Below are the code and all the weights of a small trained network. Each question names an input and a class and asks about switching units off, where a switched-off unit gives its printed mean instead of its output.

import numpy as np


def w(rows, s, z=0):
    codes = np.array(rows[::2]) - 128.0
    scale = np.full(codes.shape[1], s)
    scale[-1] = z or s
    return codes * scale


def f(y):
    return np.maximum(y, 0)


def log_softmax(a):
    a = a - a.max(-1, keepdims=True)
    return a - np.log(np.exp(a).sum(-1, keepdims=True))


def net(x, mask):
    res = np.array(x, float).reshape(1, 3) / 4 @ E
    y = f(res @ A[0][:, :-1].T + A[0][:, -1])
    res = res + np.where(mask, y, B[0][:, -1]) @ B[0][:, :-1]
    return log_softmax(res[-1] @ U[:, :-1].T + U[:, -1])


A, B = {}, {}
E = w([
[199,181,41,137,18,236,2,149],'x0',
[99,27,113,10,179,241,144,104],'x1',
[22,250,113,173,174,193,160,58],'x2',
],0.006)
A[0] = w([
[172,181,107,144,68,234,44,146,101],'neuron 1',
[42,254,126,153,179,199,178,98,84],'neuron 2',
[113,135,139,156,149,66,162,133,99],'neuron 3',
[117,138,130,133,132,148,129,118,245],'neuron 4',
[106,85,143,128,168,88,157,126,115],'neuron 5',
[219,14,135,105,97,40,118,157,93],'neuron 6',
[94,119,138,116,166,100,162,140,99],'neuron 7',
[83,31,127,52,174,252,155,114,111],'neuron 8',
[77,106,152,121,188,67,196,120,143],'neuron 9',
[143,210,135,196,95,11,124,135,119],'neuron 10',
[109,104,136,129,161,97,161,120,109],'neuron 11',
],0.014,0.011)
B[0] = w([
[152,117,92,104,83,154,138,58,252],'neuron 1',
[68,68,197,163,108,102,48,111,244],'neuron 2',
[150,142,127,129,96,143,126,90,171],'neuron 3',
[134,78,33,59,196,124,156,252,231],'neuron 4',
[152,123,105,120,99,146,123,110,181],'neuron 5',
[55,77,148,145,134,114,60,133,221],'neuron 6',
[133,129,116,126,99,147,130,100,167],'neuron 7',
[139,221,137,181,146,106,128,120,252],'neuron 8',
[157,110,71,89,113,155,137,107,231],'neuron 9',
[138,212,118,159,167,120,137,134,229],'neuron 10',
[133,132,120,116,99,141,139,108,169],'neuron 11',
],0.029,0.013)
U = w([
[176,110,88,71,73,200,136,59,113],'0',
[64,56,159,155,136,97,69,138,139],'1',
[162,246,126,194,182,101,141,127,134],'2',
[155,70,104,37,191,132,179,253,255],'3',
[160,124,179,133,147,110,178,119,71],'4',
[147,105,175,115,110,149,162,146,96],'5',
],0.011,0.0064)

Each question gives the input, the list of numbers given to net, and the class t.
The units are the neurons (one row each of A and B). Each row of codes is followed by its name. A weight is (code - 128) times the scale printed after its matrix; where a second scale follows, it is the last column's (A, B and U).
mask holds one flag per neuron, in row order. A switched-off neuron (its flag False) gives its mean, the last column of its row in B, instead of its output. The means were averaged over made-up inputs and are rounded, as every weight is.
A unit's drop is (log p(t) with every unit on - log p(t) with that unit switched off) / (log p(t) with every unit on - log p(t) with every unit switched off).
The circuit of an input: a set's keep is (log p(t) with only the set's units on - log p(t) with every unit switched off) / (log p(t) with every unit on - log p(t) with every unit switched off). Starting from all 11 units, units are removed one at a time, each time the one whose removal leaves the highest keep (on an exact tie, the one counted first), for as long as the keep stays at least 0.8.
circuit, biggest first: the units of the circuit, biggest drop first
unit that matters most: the unit with the biggest drop
top k neurons: the k neurons with the biggest drops, biggest first
drop when u is switched off: that unit's drop, to one decimal
input [-2,-3,-3], class 3: top 2 neurons	neuron 2; neuron 8
input [3,3,-3], class 3: top 4 neurons	neuron 2; neuron 10; neuron 9; neuron 3
input [-8,3,8], class 0: top 3 neurons	neuron 9; neuron 6; neuron 5
input [5,7,-7], class 1: unit that matters most	neuron 6
input [1,1,-4], class 1: top 4 neurons	neuron 6; neuron 4; neuron 9; neuron 10
input [-3,0,3], class 3: circuit, biggest first	neuron 1; neuron 6; neuron 8
input [2,3,-4], class 1: top 2 neurons	neuron 6; neuron 10
input [5,-4,6], class 1: top 2 neurons	neuron 2; neuron 9
input [2,3,0], class 3: top 2 neurons	neuron 10; neuron 2
input [0,5,-4], class 2: top 2 neurons	neuron 8; neuron 2
input [-6,0,6], class 0: top 2 neurons	neuron 9; neuron 6
input [1,2,-2], class 3: top 2 neurons	neuron 2; neuron 10
input [-3,0,5], class 1: top 2 neurons	neuron 2; neuron 1
input [1,-1,2], class 3: top neuron	neuron 8
input [-2,-3,2], class 3: top 2 neurons	neuron 8; neuron 1
input [-4,6,3], class 2: top 2 neurons	neuron 8; neuron 1
input [-3,2,-7], class 1: drop when neuron 6 is switched off	4.8
input [-7,-3,-4], class 0: drop when neuron 4 is switched off	0.0
input [-1,6,0], class 2: drop when neuron 8 is switched off	1.7
input [5,-8,-3], class 2: circuit, biggest first	neuron 10
input [1,2,-3], class 3: drop when neuron 2 is switched off	2.0
